Below is a small trained network, with its code and all its weights. Each question gives an input and a class and asks what happens when units are switched off, that is, made to give their printed mean instead of their output.

import numpy as np


def w(rows, s, z=0):
    codes = np.array(rows[::2]) - 128.0
    scale = np.full(codes.shape[1], s)
    scale[-1] = z or s
    return codes * scale


def f(y):
    return np.maximum(y, 0)


def log_softmax(a):
    a = a - a.max(-1, keepdims=True)
    return a - np.log(np.exp(a).sum(-1, keepdims=True))


def net(x, mask):
    res = np.array(x, float).reshape(1, 6) / 4 @ E
    y = f(res @ A[0][:, :-1].T + A[0][:, -1])
    res = res + np.where(mask, y, B[0][:, -1]) @ B[0][:, :-1]
    return log_softmax(res[-1] @ U[:, :-1].T + U[:, -1])


A, B = {}, {}
E = w([
[125,132,119,141,116,108,122],'x0',
[151,115,148,107,150,175,120],'x1',
[130,46,199,77,9,110,144],'x2',
[36,93,142,250,112,214,135],'x3',
[171,215,241,195,92,116,163],'x4',
[102,202,73,66,50,212,116],'x5',
],0.012)
A[0] = w([
[135,223,92,118,203,108,130,139],'N1',
[131,193,159,170,103,127,129,106],'N2',
[138,73,172,155,195,92,106,2],'N3',
[138,165,93,110,72,171,95,82],'N4',
[194,128,171,152,131,165,110,76],'N5',
[79,93,71,99,167,110,95,101],'N6',
[119,169,128,139,177,145,79,73],'N7',
[143,43,170,168,189,60,154,73],'N8',
[97,48,202,74,48,108,143,79],'N9',
[129,127,120,100,79,129,157,82],'N10',
[154,184,182,161,128,129,194,75],'N11',
[220,165,97,34,130,86,116,146],'N12',
[133,67,175,51,8,110,155,104],'N13',
[101,54,47,109,114,137,89,129],'N14',
[153,73,166,148,191,106,154,79],'N15',
[155,84,169,155,156,119,92,97],'N16',
[172,194,182,164,93,109,116,96],'N17',
[158,212,189,137,88,121,224,76],'N18',
[104,223,96,82,51,200,103,62],'N19',
[156,192,80,140,200,101,106,118],'N20',
[109,181,106,145,183,132,113,119],'N21',
[76,72,87,82,172,118,90,62],'N22',
[161,133,167,132,109,139,140,85],'N23',
[113,26,28,111,142,128,124,85],'N24',
[206,177,113,39,151,33,111,123],'N25',
[98,90,143,203,122,160,129,123],'N26',
[136,202,75,145,204,156,144,110],'N27',
[146,109,114,132,130,129,143,57],'N28',
[147,94,142,120,87,137,126,124],'N29',
[133,108,146,100,89,106,116,122],'N30',
[118,69,59,101,140,122,134,86],'N31',
[44,85,132,218,100,204,109,135],'N32',
[144,202,189,164,154,141,147,114],'N33',
[126,74,124,153,68,149,151,111],'N34',
[92,167,108,99,76,199,160,72],'N35',
[61,89,117,163,124,162,158,140],'N36',
[72,161,105,204,145,177,88,122],'N37',
],0.012,0.005)
B[0] = w([
[115,75,118,207,132,146,105,201],'N1',
[168,130,123,76,97,141,136,164],'N2',
[104,154,124,124,124,95,91,178],'N3',
[99,158,107,111,171,86,111,177],'N4',
[139,139,112,139,115,123,152,153],'N5',
[183,154,130,107,80,157,119,198],'N6',
[118,112,113,150,125,153,110,157],'N7',
[66,192,77,123,205,69,70,213],'N8',
[112,85,91,157,124,171,88,217],'N9',
[119,133,106,150,163,142,105,155],'N10',
[168,153,105,89,99,144,142,174],'N11',
[102,116,203,141,136,135,192,245],'N12',
[103,67,94,204,111,155,88,232],'N13',
[166,159,119,77,93,152,145,218],'N14',
[111,160,117,126,153,92,106,183],'N15',
[98,143,125,118,142,93,109,167],'N16',
[181,143,87,106,98,139,140,179],'N17',
[170,146,115,77,111,154,124,188],'N18',
[63,209,110,121,193,56,82,211],'N19',
[121,83,121,147,136,146,106,195],'N20',
[108,72,89,208,123,180,93,171],'N21',
[189,154,119,88,118,142,115,201],'N22',
[143,133,118,109,120,159,118,151],'N23',
[180,152,113,82,97,136,132,226],'N24',
[94,117,251,112,141,140,208,252],'N25',
[107,135,173,109,143,131,187,178],'N26',
[102,83,92,178,97,141,83,195],'N27',
[116,128,103,107,123,123,155,132],'N28',
[125,98,107,140,123,127,126,161],'N29',
[116,96,119,155,121,147,122,167],'N30',
[173,166,108,98,108,138,137,195],'N31',
[112,107,189,109,148,145,209,211],'N32',
[191,138,90,95,103,148,134,176],'N33',
[119,111,123,162,130,138,140,169],'N34',
[101,154,122,105,169,73,111,184],'N35',
[142,110,172,130,135,110,179,179],'N36',
[102,94,167,140,128,132,164,185],'N37',
],0.012,0.02)
U = w([
[113,86,236,123,142,110,211,249],'0',
[121,13,78,171,122,146,90,132],'1',
[250,165,99,86,98,126,143,20],'2',
[74,198,114,122,179,8,92,99],'3',
],0.015,0.0018)

Each question gives the input, the list of numbers given to net, and the class t.
The units are the neurons (one row each of A and B). Each row of codes is followed by its name. A weight is (code - 128) times the scale printed after its matrix; where a second scale follows, it is the last column's (A, B and U).
mask holds one flag per neuron, in row order. A switched-off neuron (its flag False) gives its mean, the last column of its row in B, instead of its output. The means were averaged over made-up inputs and are rounded, as every weight is.
A unit's drop is (log p(t) with every unit on - log p(t) with that unit switched off) / (log p(t) with every unit on - log p(t) with every unit switched off).
most important unit: the unit with the biggest drop
k most important neurons: the k neurons with the biggest drops, biggest first
drop of u: that unit's drop, to one decimal
input [2,-3,-1,-3,-2,-5], class 3: most important unit -> N8
input [5,7,-7,1,-8,-4], class 2: 4 most important neurons -> [N24 N22 N6 N13]
input [-5,8,-5,-8,-6,-2], class 0: 2 most important neurons -> [N25 N12]
input [-2,-4,5,-3,6,5], class 2: 3 most important neurons -> [N18 N17 N1]
input [7,7,5,-8,-3,6], class 0: 2 most important neurons -> [N25 N12]
input [-5,-8,7,-2,7,-4], class 1: 2 most important neurons -> [N13 N9]
input [-8,4,-6,-7,4,-8], class 3: 2 most important neurons -> [N8 N15]
input [-6,-3,-8,-2,-5,8], class 1: 2 most important neurons -> [N27 N1]
input [1,-8,-4,-4,-5,5], class 2: 2 most important neurons -> [N8 N6]
input [-1,6,-8,-5,-8,4], class 1: 2 most important neurons -> [N1 N27]
input [5,7,2,-7,-8,-5], class 2: 3 most important neurons -> [N24 N22 N31]
input [-8,2,-8,8,-6,7], class 0: 3 most important neurons -> [N32 N37 N36]
input [4,7,-6,-1,0,-6], class 1: 3 most important neurons -> [N19 N21 N1]
input [-1,2,8,0,1,6], class 1: most important unit -> N13
input [1,2,7,7,-5,-3], class 0: 4 most important neurons -> [N32 N26 N36 N27]
input [7,-8,3,-2,-3,2], class 1: 2 most important neurons -> [N13 N18]
input [3,0,-6,3,4,8], class 3: 2 most important neurons -> [N19 N35]
input [8,7,6,4,1,-7], class 3: drop of N8 -> 0.8
input [3,2,-6,-5,-3,2], class 1: drop of N21 -> 0.5
input [5,7,2,-2,-7,8], class 3: most important unit -> N19
input [-7,0,5,-7,-3,4], class 0: drop of N25 -> 0.9
input [-4,-4,3,3,-1,-6], class 3: drop of N8 -> 0.1
